Below are the code and all the weights of a small trained network. Each question names an input and a class and asks about switching units off, where a switched-off unit gives its printed mean instead of its output.

import numpy as np


def w(rows, s, z=0):
    codes = np.array(rows[::2]) - 128.0
    scale = np.full(codes.shape[1], s)
    scale[-1] = z or s
    return codes * scale


def f(y):
    return np.maximum(y, 0)


def log_softmax(a):
    a = a - a.max(-1, keepdims=True)
    return a - np.log(np.exp(a).sum(-1, keepdims=True))


def net(x, mask):
    res = np.array(x, float).reshape(1, 4) / 4 @ E
    y = f(res @ A[0][:, :-1].T + A[0][:, -1])
    res = res + np.where(mask, y, B[0][:, -1]) @ B[0][:, :-1]
    return log_softmax(res[-1] @ U[:, :-1].T + U[:, -1])


A, B = {}, {}
E = w([
[205,205,40,163,137,50,215,196,117,94,79,99],'x0',
[66,158,129,70,224,103,75,232,241,136,207,140],'x1',
[96,109,64,114,96,183,113,121,158,112,163,112],'x2',
[89,88,146,198,197,137,94,88,149,74,4,38],'x3',
],0.013)
A[0] = w([
[81,72,157,214,169,121,126,118,187,56,67,70,155],'neuron 1',
[50,28,163,150,95,106,105,86,121,143,95,129,147],'neuron 2',
[202,122,46,173,136,184,161,111,107,112,43,96,129],'neuron 3',
[145,148,108,160,2,99,156,75,3,140,179,154,163],'neuron 4',
[181,121,136,88,28,158,178,105,75,177,120,155,229],'neuron 5',
[105,24,130,195,108,146,166,68,83,97,57,79,126],'neuron 6',
[61,118,179,69,140,129,114,131,143,201,154,191,254],'neuron 7',
[147,178,15,168,135,49,154,154,123,115,115,107,129],'neuron 8',
[72,134,146,81,217,86,89,141,189,71,98,46,9],'neuron 9',
[181,196,56,91,137,99,183,188,150,132,162,134,148],'neuron 10',
[100,168,118,141,185,142,80,168,188,119,75,77,66],'neuron 11',
],0.0096,0.0056)
B[0] = w([
[166,98,123,115,135,154,115,124,47,138,79,11,239],'neuron 1',
[117,101,204,137,145,121,51,108,129,92,126,63,220],'neuron 2',
[154,194,52,151,101,125,142,107,112,96,112,40,215],'neuron 3',
[195,66,80,164,154,132,163,204,114,166,89,110,241],'neuron 4',
[157,48,106,151,234,191,64,166,164,153,146,67,230],'neuron 5',
[112,160,172,141,97,118,128,20,89,105,160,79,251],'neuron 6',
[146,88,178,81,135,164,71,111,156,179,168,195,254],'neuron 7',
[136,214,121,179,139,56,197,151,135,111,76,114,216],'neuron 8',
[178,86,80,162,202,179,117,182,216,139,97,176,212],'neuron 9',
[97,152,135,173,75,39,179,186,226,92,201,146,232],'neuron 10',
[157,130,117,212,114,120,122,215,154,149,121,124,197],'neuron 11',
],0.011,0.018)
U = w([
[136,41,143,134,171,213,64,145,124,177,100,125,251],'0',
[148,134,75,157,170,135,153,205,123,124,79,111,144],'1',
[113,129,150,34,136,176,76,147,133,171,187,245,152],'2',
[110,167,146,135,92,90,159,169,152,126,174,198,63],'3',
[111,107,190,116,113,172,93,45,66,102,105,96,90],'4',
[119,192,116,157,73,125,174,81,69,99,50,104,42],'5',
],0.012,0.0026)

Each question gives the input, the list of numbers given to net, and the class t.
The units are the neurons (one row each of A and B). Each row of codes is followed by its name. A weight is (code - 128) times the scale printed after its matrix; where a second scale follows, it is the last column's (A, B and U).
mask holds one flag per neuron, in row order. A switched-off neuron (its flag False) gives its mean, the last column of its row in B, instead of its output. The means were averaged over made-up inputs and are rounded, as every weight is.
A unit's drop is (log p(t) with every unit on - log p(t) with that unit switched off) / (log p(t) with every unit on - log p(t) with every unit switched off).
The circuit of an input: a set's keep is (log p(t) with only the set's units on - log p(t) with every unit switched off) / (log p(t) with every unit on - log p(t) with every unit switched off). Starting from all 11 units, units are removed one at a time, each time the one whose removal leaves the highest keep (on an exact tie, the one counted first), for as long as the keep stays at least 0.8.
circuit, biggest first: the units of the circuit, biggest drop first
unit that matters most: the unit with the biggest drop
top k neurons: the k neurons with the biggest drops, biggest first
drop when u is switched off: that unit's drop, to one decimal
input [1,-7,3,5], class 5: unit that matters most	neuron 3
input [7,-8,-3,1], class 5: top 2 neurons	neuron 6; neuron 3
input [-4,0,-2,3], class 4: circuit, biggest first	neuron 5; neuron 4
input [0,8,-1,-8], class 2: top 3 neurons	neuron 7; neuron 8; neuron 3
input [0,-8,1,-8], class 0: top 3 neurons	neuron 5; neuron 8; neuron 11
input [0,0,-8,-4], class 0: top 3 neurons	neuron 8; neuron 5; neuron 3
input [0,7,-1,-6], class 2: top 2 neurons	neuron 7; neuron 8
input [0,-3,-2,-8], class 0: top 2 neurons	neuron 5; neuron 8
input [1,-5,5,3], class 5: top 2 neurons	neuron 3; neuron 7
input [2,-8,-2,2], class 5: top 2 neurons	neuron 6; neuron 3
input [0,7,0,-4], class 2: top 2 neurons	neuron 7; neuron 8
input [0,-4,-4,2], class 4: top 2 neurons	neuron 8; neuron 10
input [-2,-5,-2,2], class 4: drop when neuron 6 is switched off	0.3
input [6,6,6,-2], class 3: circuit, biggest first	neuron 10
input [5,2,-8,-1], class 3: drop when neuron 4 is switched off	0.0
input [8,7,4,0], class 3: drop when neuron 1 is switched off	0.1
input [-3,-6,-7,2], class 4: drop when neuron 6 is switched off	1.1
